Below are the code and all the weights of a small trained network. Each question names an input and a class and asks about switching units off, where a switched-off unit gives its printed mean instead of its output.

import numpy as np


def w(rows, s, z=0):
    codes = np.array(rows[::2]) - 128.0
    scale = np.full(codes.shape[1], s)
    scale[-1] = z or s
    return codes * scale


def f(y):
    return np.maximum(y, 0)


def log_softmax(a):
    a = a - a.max(-1, keepdims=True)
    return a - np.log(np.exp(a).sum(-1, keepdims=True))


def net(x, mask):
    res = np.array(x, float).reshape(1, 2) / 4 @ E
    y = f(res @ A[0][:, :-1].T + A[0][:, -1])
    res = res + np.where(mask, y, B[0][:, -1]) @ B[0][:, :-1]
    return log_softmax(res[-1] @ U[:, :-1].T + U[:, -1])


A, B = {}, {}
E = w([
[2,65,199,72,129,188,175,95,108],'x0',
[173,86,201,79,195,121,17,81,73],'x1',
],0.011)
A[0] = w([
[108,207,53,171,83,111,97,161,204,181],'n1',
[107,131,162,126,75,141,205,81,116,113],'n2',
[160,196,17,221,136,78,180,228,208,223],'n3',
[165,126,75,242,87,108,159,145,191,172],'n4',
[116,131,151,130,78,124,128,111,117,86],'n5',
[105,51,173,71,148,204,125,123,161,153],'n6',
[147,128,160,131,167,78,103,90,74,150],'n7',
[118,80,178,110,136,139,121,91,49,187],'n8',
[181,113,108,142,98,163,192,155,145,187],'n9',
[202,198,87,153,148,45,105,100,162,151],'n10',
[79,42,167,79,173,178,138,87,98,168],'n11',
[193,157,163,138,150,71,88,94,151,254],'n12',
[1,116,151,97,47,174,221,97,218,139],'n13',
],0.012,0.0067)
B[0] = w([
[117,85,83,159,14,91,183,139,192,201],'n1',
[115,164,142,186,133,152,149,190,129,157],'n2',
[120,112,82,155,6,122,178,169,197,253],'n3',
[143,144,75,136,20,93,210,127,151,204],'n4',
[166,79,121,161,132,130,122,125,137,132],'n5',
[205,128,145,122,167,202,171,136,59,178],'n6',
[109,104,140,100,129,76,72,107,108,164],'n7',
[69,122,91,141,252,134,99,57,80,178],'n8',
[99,103,105,144,136,37,130,171,176,169],'n9',
[204,16,71,137,132,126,116,199,203,200],'n10',
[152,139,97,148,205,183,189,98,32,194],'n11',
[119,19,102,37,130,79,94,140,145,186],'n12',
[90,249,254,240,151,136,169,206,163,207],'n13',
],0.011,0.027)
U = w([
[210,97,59,157,96,133,144,210,148,148],'0',
[125,194,194,213,211,254,145,182,71,77],'1',
[61,209,188,100,121,162,104,66,162,10],'2',
[132,104,146,85,177,75,39,176,154,133],'3',
[23,198,147,251,101,107,166,198,152,150],'4',
[122,170,194,109,91,190,116,124,103,6],'5',
[126,113,103,44,192,179,113,31,37,255],'6',
],0.01,0.0027)

Each question gives the input, the list of numbers given to net, and the class t.
The units are the neurons (one row each of A and B). Each row of codes is followed by its name. A weight is (code - 128) times the scale printed after its matrix; where a second scale follows, it is the last column's (A, B and U).
mask holds one flag per neuron, in row order. A switched-off neuron (its flag False) gives its mean, the last column of its row in B, instead of its output. The means were averaged over made-up inputs and are rounded, as every weight is.
A unit's drop is (log p(t) with every unit on - log p(t) with that unit switched off) / (log p(t) with every unit on - log p(t) with every unit switched off).
top k neurons: the k neurons with the biggest drops, biggest first
drop of u: that unit's drop, to one decimal
input [-2,5], class 3: top neuron => n11
input [-2,-5], class 4: top 2 neurons => n12, n6
input [7,6], class 1: top 2 neurons => n12, n6
input [-1,1], class 3: top 2 neurons => n3, n4
input [-1,-3], class 4: top 4 neurons => n10, n12, n6, n11
input [1,-1], class 4: top 4 neurons => n11, n6, n10, n8
input [1,0], class 1: top 2 neurons => n3, n1
input [-3,3], class 3: top 3 neurons => n3, n4, n1
input [0,-1], class 4: top 3 neurons => n10, n12, n6
input [2,2], class 6: drop of n13 => 0.3
